Below are the code and all the weights of a small trained network. Each question names an input and a class and asks about switching units off, where a switched-off unit gives its printed mean instead of its output.

import numpy as np


def w(rows, s, z=0):
    codes = np.array(rows[::2]) - 128.0
    scale = np.full(codes.shape[1], s)
    scale[-1] = z or s
    return codes * scale


def norm(h):
    return h / np.sqrt((h * h).mean(-1, keepdims=True) + 1e-5)


def f(y):
    return np.maximum(y, 0)


def log_softmax(a):
    a = a - a.max(-1, keepdims=True)
    return a - np.log(np.exp(a).sum(-1, keepdims=True))


def net(x, mask):
    res = np.array(x, float).reshape(1, 4) / 4 @ E
    u = 0
    for l in range(3):
        y = f(norm(res) @ A[l][:, :-1].T + A[l][:, -1])
        res = res + np.where(mask[u : u + 8], y, B[l][:, -1]) @ B[l][:, :-1]
        u += 8
    return log_softmax(norm(res)[-1] @ U[:, :-1].T + U[:, -1])


A, B = {}, {}
E = w([
[53,134,124,197,192],'x0',
[27,190,121,142,31],'x1',
[75,78,255,124,109],'x2',
[183,48,107,183,113],'x3',
],0.0086)
A[0] = w([
[41,166,151,220,175,116],'L0N0',
[113,178,90,91,177,22],'L0N1',
[121,31,181,217,153,127],'L0N2',
[110,163,81,97,6,150],'L0N3',
[103,84,188,125,145,2],'L0N4',
[172,93,163,57,108,130],'L0N5',
[137,160,50,135,168,123],'L0N6',
[201,67,117,176,214,44],'L0N7',
],0.012,0.0054)
B[0] = w([
[34,152,99,163,212,231],'L0N0',
[164,182,147,55,116,161],'L0N1',
[90,159,181,165,41,241],'L0N2',
[157,152,184,119,72,254],'L0N3',
[79,136,201,135,37,157],'L0N4',
[42,133,162,200,219,198],'L0N5',
[172,130,69,1,97,215],'L0N6',
[207,48,39,222,57,227],'L0N7',
],0.0088,0.0071)
A[1] = w([
[211,97,167,137,157,75],'L1N0',
[97,194,215,147,50,67],'L1N1',
[52,223,194,159,93,167],'L1N2',
[120,66,167,118,21,85],'L1N3',
[166,158,116,82,196,3],'L1N4',
[178,97,95,131,81,220],'L1N5',
[140,98,109,82,255,102],'L1N6',
[202,25,152,125,165,99],'L1N7',
],0.0085,0.0038)
B[1] = w([
[17,179,157,187,238,146],'L1N0',
[14,49,222,251,89,219],'L1N1',
[95,66,184,218,78,255],'L1N2',
[47,183,125,72,171,189],'L1N3',
[91,181,123,71,156,140],'L1N4',
[164,255,159,168,201,203],'L1N5',
[84,158,215,88,198,152],'L1N6',
[35,183,96,185,208,163],'L1N7',
],0.0065,0.0079)
A[2] = w([
[179,125,161,150,254,194],'L2N0',
[115,197,85,112,60,249],'L2N1',
[166,96,142,104,160,34],'L2N2',
[99,148,84,150,151,112],'L2N3',
[130,34,209,117,124,89],'L2N4',
[169,48,73,173,140,4],'L2N5',
[165,74,116,73,137,116],'L2N6',
[122,76,129,97,129,33],'L2N7',
],0.011,0.0026)
B[2] = w([
[46,123,70,148,93,215],'L2N0',
[163,160,227,118,61,255],'L2N1',
[116,145,170,150,157,133],'L2N2',
[154,47,151,67,176,185],'L2N3',
[68,226,147,142,2,224],'L2N4',
[184,137,54,162,103,189],'L2N5',
[90,171,129,135,82,142],'L2N6',
[152,51,68,111,95,128],'L2N7',
],0.0086,0.0051)
U = w([
[154,95,123,82,136,3],'0',
[222,246,107,26,92,160],'1',
[54,152,196,165,65,199],'2',
[58,182,79,96,251,143],'3',
[205,111,8,193,156,139],'4',
[183,73,151,79,152,15],'5',
],0.017,0.0065)

Each question gives the input, the list of numbers given to net, and the class t.
The units are the neurons (one row each of A and B). Each row of codes is followed by its name. A weight is (code - 128) times the scale printed after its matrix; where a second scale follows, it is the last column's (A, B and U).
mask holds one flag per neuron, layer by layer. A switched-off neuron (its flag False) gives its mean, the last column of its row in B, instead of its output. The means were averaged over made-up inputs and are rounded, as every weight is.
A unit's drop is (log p(t) with every unit on - log p(t) with that unit switched off) / (log p(t) with every unit on - log p(t) with every unit switched off).
The circuit of an input: a set's keep is (log p(t) with only the set's units on - log p(t) with every unit switched off) / (log p(t) with every unit on - log p(t) with every unit switched off). Starting from the 12 units with the biggest drops (on a tie, the unit counted first), units are removed one at a time, each time the one whose removal leaves the highest keep (on an exact tie, the one counted first), for as long as the keep stays at least 0.8.
units of the circuit, in order: the units of the circuit, biggest drop first
k most important neurons: the k neurons with the biggest drops, biggest first
k most important neurons of layer l: the k neurons of layer l with the biggest drops, biggest first
drop of u: that unit's drop, to one decimal
input [5,-2,0,1], class 4: most important neuron => L0N7
input [-4,4,-4,-5], class 1: units of the circuit, in order => L0N2, L0N5, L0N0
input [-7,-6,0,2], class 4: 2 most important neurons of layer 0 => L0N7, L0N0
input [6,-3,-7,-4], class 1: 3 most important neurons => L0N6, L0N1, L0N5
input [7,4,0,1], class 3: 2 most important neurons => L0N0, L0N3
input [0,-4,1,-6], class 3: 2 most important neurons of layer 1 => L1N1, L1N4
input [-4,-2,-4,1], class 4: units of the circuit, in order => L0N2, L2N4
input [6,0,3,-6], class 3: units of the circuit, in order => L0N0, L0N3
input [7,6,-3,5], class 3: 2 most important neurons of layer 2 => L2N4, L2N3
input [-7,8,-7,-7], class 1: 2 most important neurons => L0N2, L0N5
input [3,-4,-7,-1], class 1: 2 most important neurons of layer 0 => L0N6, L0N1
input [-2,2,-2,-8], class 1: 2 most important neurons of layer 2 => L2N0, L2N1
input [4,-8,3,1], class 4: 2 most important neurons of layer 0 => L0N7, L0N3
input [-4,-1,-5,5], class 4: units of the circuit, in order => L0N2
input [-4,-4,-4,3], class 4: drop of L0N7 => 0.9
input [4,-6,0,0], class 4: drop of L0N7 => 0.5
input [0,-4,-1,-4], class 3: drop of L0N2 => 0.1
input [2,-5,-8,-1], class 1: 4 most important neurons of layer 0 => L0N6, L0N1, L0N5, L0N0
